Below are the code and all the weights of a small trained network. Each question names an input and a target symbol and asks about switching units off, where a switched-off unit gives its printed mean instead of its output.

import numpy as np


def w(rows, s, z=0):
    codes = np.array(rows[::2]) - 128.0
    scale = np.full(codes.shape[1], s)
    scale[-1] = z or s
    return codes * scale


def norm(h):
    return h / np.sqrt((h * h).mean(-1, keepdims=True) + 1e-5)


def f(y):
    return np.maximum(y, 0)


def softmax(a):
    e = np.exp(a - a.max(-1, keepdims=True))
    return e / e.sum(-1, keepdims=True)


def log_softmax(a):
    a = a - a.max(-1, keepdims=True)
    return a - np.log(np.exp(a).sum(-1, keepdims=True))


def net(x, mask):
    ids = ['ΔΠΩεζηλμξσφψ'.index(c) for c in x.split()]
    T = len(ids)
    res = E[ids] + P[:T]
    u = 0
    for l in range(2):
        q, k, v = (norm(res) @ M[l].T for M in (Q, K, V))
        z = softmax(np.where(np.tri(T) > 0, q @ k.T / 2**0.5, -1e9)) @ v
        res = res + np.where(mask[u], z, O[l][:, -1]) @ O[l][:, :-1]
        u += 1
        y = f(norm(res) @ A[l][:, :-1].T + A[l][:, -1])
        res = res + np.where(mask[u : u + 4], y, B[l][:, -1]) @ B[l][:, :-1]
        u += 4
    return log_softmax(norm(res)[-1] @ U[:, :-1].T + U[:, -1])


Q, K, V, O, A, B = {}, {}, {}, {}, {}, {}
E = w([
[219,186,226,173,105],'Δ',
[67,148,92,176,170],'Π',
[71,91,156,147,148],'Ω',
[124,208,116,172,173],'ε',
[146,141,100,180,101],'ζ',
[96,124,164,185,22],'η',
[133,137,21,90,132],'λ',
[157,108,79,151,130],'μ',
[95,136,109,212,93],'ξ',
[138,60,101,45,113],'σ',
[52,130,2,111,73],'φ',
[145,197,158,150,39],'ψ',
],0.017)
P = w([
[193,69,21,206,121],'0',
[161,68,66,187,109],'1',
[134,72,63,161,130],'2',
[112,95,69,137,154],'3',
[99,108,90,123,147],'4',
[76,115,86,93,168],'5',
[63,139,119,79,139],'6',
[42,137,135,16,161],'7',
[42,150,147,2,152],'8',
[70,137,105,63,158],'9',
],0.0051)
Q[0] = w([
[137,89,159,130,141],'L0H0',
[207,132,253,161,173],'L0H0',
],0.024)
K[0] = w([
[175,69,134,146,140],'L0H0',
[252,61,59,164,7],'L0H0',
],0.015)
V[0] = w([
[92,179,126,175,212],'L0H0',
[37,2,213,149,125],'L0H0',
],0.0098)
O[0] = w([
[74,176,178,111,151,205],'L0H0',
[116,108,185,191,2,255],'L0H0',
],0.0088,0.0075)
A[0] = w([
[183,112,177,89,165,96],'L0N0',
[23,171,74,119,101,57],'L0N1',
[161,3,162,39,126,130],'L0N2',
[156,216,62,119,75,251],'L0N3',
],0.019,0.0014)
B[0] = w([
[146,136,158,191,54,152],'L0N0',
[185,141,158,248,166,254],'L0N1',
[177,38,140,166,200,225],'L0N2',
[34,113,170,99,160,216],'L0N3',
],0.017,0.009)
Q[1] = w([
[209,136,90,3,108],'L1H0',
[86,173,121,123,114],'L1H0',
],0.016)
K[1] = w([
[137,174,7,110,73],'L1H0',
[120,66,127,121,132],'L1H0',
],0.016)
V[1] = w([
[228,82,11,214,127],'L1H0',
[185,7,225,73,167],'L1H0',
],0.015)
O[1] = w([
[118,140,9,165,87,141],'L1H0',
[226,64,177,95,127,254],'L1H0',
],0.015,0.0092)
A[1] = w([
[190,29,137,151,161,197],'L1N0',
[175,106,184,180,72,90],'L1N1',
[182,144,98,54,202,90],'L1N2',
[218,248,133,111,119,254],'L1N3',
],0.016,0.0026)
B[1] = w([
[149,251,127,121,85,248],'L1N0',
[57,138,90,74,89,229],'L1N1',
[91,65,92,47,117,146],'L1N2',
[96,231,120,127,206,146],'L1N3',
],0.016,0.018)
U = w([
[101,128,91,94,114,6],'Δ',
[158,140,120,206,151,107],'Π',
[122,127,167,108,41,202],'Ω',
[149,212,103,74,225,76],'ε',
[172,99,218,60,159,138],'ζ',
[127,90,97,109,127,59],'η',
[111,91,52,37,154,152],'λ',
[255,170,71,79,88,251],'μ',
[144,131,83,178,130,114],'ξ',
[231,22,92,131,143,190],'σ',
[112,122,84,148,166,18],'φ',
[76,92,103,75,164,193],'ψ',
],0.0088,0.0032)

Each question gives the input, a string of symbols that net reads in full, and the target symbol t.
The units are the heads (2 rows each of Q, K, V and O) and the neurons (one row each of A and B). Each row of codes is followed by its name. A weight is (code - 128) times the scale printed after its matrix; where a second scale follows, it is the last column's (O, A, B and U).
mask holds one flag per unit, layer by layer, with each layer's heads first. A switched-off unit (its flag False) gives its mean, the last column of its rows in O or B, instead of its output. The means were averaged over made-up inputs and are rounded, as every weight is.
A unit's drop is (log p(t) with every unit on - log p(t) with that unit switched off) / (log p(t) with every unit on - log p(t) with every unit switched off).
The circuit of an input: a set's keep is (log p(t) with only the set's units on - log p(t) with every unit switched off) / (log p(t) with every unit on - log p(t) with every unit switched off). Starting from all 10 units, units are removed one at a time, each time the one whose removal leaves the highest keep (on an exact tie, the one counted first), for as long as the keep stays at least 0.8.
units of the circuit, in order: the units of the circuit, biggest drop first
most important unit: the unit with the biggest drop
k most important neurons: the k neurons with the biggest drops, biggest first
k most important neurons of layer l: the k neurons of layer l with the biggest drops, biggest first
input σ σ Ω λ σ ε η λ λ, target ε: 3 most important neurons => L0N1; L1N3; L1N1
input ξ ζ σ ψ ε σ ξ, target ε: units of the circuit, in order => L0H0
input ε ψ σ, target ε: 2 most important neurons => L0N2; L1N0
input σ η η, target μ: units of the circuit, in order => L1H0; L0N2
input η λ ξ ζ, target ζ: 3 most important neurons => L0N3; L1N1; L1N0
input σ λ η μ η λ, target λ: 2 most important neurons => L1N2; L0N2
input λ Π λ, target Π: 2 most important neurons => L0N1; L1N1
input σ ε μ, target ε: 2 most important neurons => L0N3; L1N3
input σ Π η Ω σ ψ λ, target ζ: units of the circuit, in order => L1H0; L0N3
input λ σ σ ζ η, target μ: 2 most important neurons => L0N1; L0N2
input Π σ σ Ω ε Π φ, target Π: 2 most important neurons => L0N1; L0N3
input Ω ε λ λ σ Ω, target μ: units of the circuit, in order => L0H0; L1H0; L0N3; L0N2
input ψ μ ψ ζ, target ζ: units of the circuit, in order => L0N3; L1H0
input σ Δ ψ η μ ε λ Δ η, target ε: most important unit => L0H0
input σ ψ λ ε σ λ σ ε ε ψ, target ε: 2 most important neurons => L0N2; L0N1
input ε φ λ μ σ μ, target ε: 3 most important neurons of layer 0 => L0N3; L0N2; L0N0
input μ ψ Ω, target ζ: 3 most important neurons => L0N3; L1N0; L0N2
input μ ψ η, target ζ: units of the circuit, in order => L0N3; L1H0; L0H0
input Ω ε ε ε λ ξ λ λ σ λ, target ε: 2 most important neurons of layer 1 => L1N1; L1N3
input σ η σ σ Ω λ ψ ψ σ, target ζ: most important neuron of layer 0 => L0N3
